Here is a tiny trained network, its code and every weight. The questions are about switching its units off for an input and a class, where a switched-off unit gives its printed mean instead of its output.

import numpy as np


def w(rows, s, z=0):
    codes = np.array(rows[::2]) - 128.0
    scale = np.full(codes.shape[1], s)
    scale[-1] = z or s
    return codes * scale


def f(y):
    return y / 2 * (1 + np.tanh(0.7978845608 * (y + 0.044715 * y**3)))


def log_softmax(a):
    a = a - a.max(-1, keepdims=True)
    return a - np.log(np.exp(a).sum(-1, keepdims=True))


def net(x, mask):
    res = np.array(x, float).reshape(1, 3) / 4 @ E
    y = f(res @ A[0][:, :-1].T + A[0][:, -1])
    res = res + np.where(mask, y, B[0][:, -1]) @ B[0][:, :-1]
    return log_softmax(res[-1] @ U[:, :-1].T + U[:, -1])


A, B = {}, {}
E = w([
[55,176,103,176,22,8,153],'x0',
[81,70,181,32,16,193,160],'x1',
[204,103,171,155,118,81,234],'x2',
],0.012)
A[0] = w([
[93,187,123,94,32,100,56,255],'n1',
[79,82,126,98,105,253,103,211],'n2',
[144,124,70,163,225,178,95,207],'n3',
[200,79,164,73,182,130,170,231],'n4',
[98,109,166,114,42,105,207,205],'n5',
[65,159,113,31,107,203,2,232],'n6',
[208,142,109,158,203,58,180,155],'n7',
],0.012,0.0051)
B[0] = w([
[64,113,63,83,156,94,124,250],'n1',
[121,123,196,58,65,116,78,216],'n2',
[223,127,175,160,173,49,78,223],'n3',
[205,179,199,126,146,183,251,208],'n4',
[63,29,78,65,70,125,163,236],'n5',
[133,74,163,41,161,68,34,249],'n6',
[164,194,118,177,80,156,49,226],'n7',
],0.014,0.018)
U = w([
[98,113,109,126,221,51,50,102],'0',
[183,183,170,174,135,196,165,117],'1',
[185,198,129,205,201,99,57,122],'2',
[110,154,109,226,206,215,102,2],'3',
[136,93,185,60,116,135,32,84],'4',
[132,108,160,113,86,206,203,165],'5',
[61,255,36,225,36,59,74,194],'6',
[52,71,54,109,74,85,167,200],'7',
],0.012,0.0071)

Each question gives the input, the list of numbers given to net, and the class t.
The units are the neurons (one row each of A and B). Each row of codes is followed by its name. A weight is (code - 128) times the scale printed after its matrix; where a second scale follows, it is the last column's (A, B and U).
mask holds one flag per neuron, in row order. A switched-off neuron (its flag False) gives its mean, the last column of its row in B, instead of its output. The means were averaged over made-up inputs and are rounded, as every weight is.
A unit's drop is (log p(t) with every unit on - log p(t) with that unit switched off) / (log p(t) with every unit on - log p(t) with every unit switched off).
The circuit of an input: a set's keep is (log p(t) with only the set's units on - log p(t) with every unit switched off) / (log p(t) with every unit on - log p(t) with every unit switched off). Starting from all 7 units, units are removed one at a time, each time the one whose removal leaves the highest keep (on an exact tie, the one counted first), for as long as the keep stays at least 0.8.
circuit, biggest first: the units of the circuit, biggest drop first
top k neurons: the k neurons with the biggest drops, biggest first
drop of u: that unit's drop, to one decimal
input [2,6,7], class 7: circuit, biggest first	(n5)
input [1,-2,8], class 1: top 3 neurons	(n4; n7; n1)
input [1,5,0], class 7: circuit, biggest first	(n5; n3)
input [-5,-3,4], class 1: top 3 neurons	(n4; n6; n1)
input [5,1,-5], class 0: top 3 neurons	(n6; n5; n4)
input [0,-4,-4], class 0: top 2 neurons	(n4; n7)
input [7,0,-7], class 0: top 2 neurons	(n6; n5)
input [4,-8,-3], class 2: top 2 neurons	(n3; n5)
input [2,1,8], class 5: top 2 neurons	(n1; n4)
input [1,2,6], class 5: top 3 neurons	(n1; n4; n6)
input [-7,-6,5], class 2: top 2 neurons	(n3; n7)
input [-2,-2,3], class 1: top 3 neurons	(n6; n4; n1)
input [0,2,3], class 5: top 2 neurons	(n1; n6)
input [-8,-7,-6], class 2: circuit, biggest first	(n3)
input [-5,-5,7], class 1: top 3 neurons	(n4; n6; n1)
input [-6,4,4], class 5: drop of n4	0.2
input [0,-2,2], class 2: drop of n5	0.2
input [2,-5,5], class 6: drop of n5	0.0
